Below are the code and all the weights of a small trained network. Each question names an input and a class and asks about switching units off, where a switched-off unit gives its printed mean instead of its output.

import numpy as np


def w(rows, s, z=0):
    codes = np.array(rows[::2]) - 128.0
    scale = np.full(codes.shape[1], s)
    scale[-1] = z or s
    return codes * scale


def f(y):
    return np.maximum(y, 0)


def log_softmax(a):
    a = a - a.max(-1, keepdims=True)
    return a - np.log(np.exp(a).sum(-1, keepdims=True))


def net(x, mask):
    res = np.array(x, float).reshape(1, 7) / 4 @ E
    y = f(res @ A[0][:, :-1].T + A[0][:, -1])
    res = res + np.where(mask, y, B[0][:, -1]) @ B[0][:, :-1]
    return log_softmax(res[-1] @ U[:, :-1].T + U[:, -1])


A, B = {}, {}
E = w([
[141,125,118],'x0',
[228,200,186],'x1',
[99,166,47],'x2',
[200,87,83],'x3',
[76,82,128],'x4',
[90,4,93],'x5',
[207,124,53],'x6',
],0.0049)
A[0] = w([
[54,141,102,200],'N0',
[104,162,182,158],'N1',
[123,126,136,103],'N2',
[16,103,37,165],'N3',
[80,49,175,194],'N4',
[185,240,136,189],'N5',
[246,151,100,254],'N6',
[133,133,132,103],'N7',
[33,98,167,198],'N8',
[88,121,17,76],'N9',
[12,199,181,177],'N10',
],0.011,0.0049)
B[0] = w([
[140,162,205,210],'N0',
[151,181,132,188],'N1',
[135,131,133,129],'N2',
[145,124,254,236],'N3',
[32,117,105,236],'N4',
[119,210,157,247],'N5',
[132,219,34,254],'N6',
[129,135,128,129],'N7',
[40,166,151,240],'N8',
[206,107,191,171],'N9',
[72,232,75,241],'N10',
],0.026,0.0064)
U = w([
[167,115,54,179],'0',
[220,84,101,95],'1',
[126,215,109,164],'2',
[83,117,166,185],'3',
[180,114,198,172],'4',
[161,123,112,67],'5',
[137,28,80,44],'6',
[178,2,110,2],'7',
],0.0072,0.0059)

Each question gives the input, the list of numbers given to net, and the class t.
The units are the neurons (one row each of A and B). Each row of codes is followed by its name. A weight is (code - 128) times the scale printed after its matrix; where a second scale follows, it is the last column's (A, B and U).
mask holds one flag per neuron, in row order. A switched-off neuron (its flag False) gives its mean, the last column of its row in B, instead of its output. The means were averaged over made-up inputs and are rounded, as every weight is.
A unit's drop is (log p(t) with every unit on - log p(t) with that unit switched off) / (log p(t) with every unit on - log p(t) with every unit switched off).
The circuit of an input: a set's keep is (log p(t) with only the set's units on - log p(t) with every unit switched off) / (log p(t) with every unit on - log p(t) with every unit switched off). Starting from all 11 units, units are removed one at a time, each time the one whose removal leaves the highest keep (on an exact tie, the one counted first), for as long as the keep stays at least 0.8.
units of the circuit, in order: the units of the circuit, biggest drop first
unit that matters most: the unit with the biggest drop
k most important neurons: the k neurons with the biggest drops, biggest first
drop when u is switched off: that unit's drop, to one decimal
input [-1,0,-3,7,7,-2,-5], class 3: unit that matters most	N6
input [3,3,-5,-8,8,4,5], class 3: units of the circuit, in order	[N6, N5]
input [5,-7,-5,7,-8,1,-3], class 3: units of the circuit, in order	[N10, N5]
input [1,-8,2,-1,-3,6,5], class 4: 2 most important neurons	[N9, N3]
input [-4,-1,5,-8,5,4,-3], class 3: 2 most important neurons	[N3, N6]
input [-7,-3,1,0,2,5,4], class 4: units of the circuit, in order	[N3, N10]
input [-1,-5,5,8,-7,4,8], class 4: 3 most important neurons	[N9, N3, N10]
input [1,-7,1,-1,1,3,-7], class 3: 2 most important neurons	[N3, N6]
input [-2,5,-5,3,7,6,2], class 0: 2 most important neurons	[N3, N5]
input [4,-8,-4,5,8,-6,-8], class 3: 2 most important neurons	[N6, N3]
input [-7,-2,-3,-6,7,0,-1], class 3: 2 most important neurons	[N6, N5]
input [-1,0,5,7,-1,1,-1], class 4: drop when N10 is switched off	0.6
input [3,7,3,6,8,7,7], class 0: drop when N6 is switched off	0.1
input [2,1,-5,-5,3,2,4], class 3: drop when N5 is switched off	0.3
input [1,-8,-2,5,-2,2,-5], class 3: most important neuron	[N4]
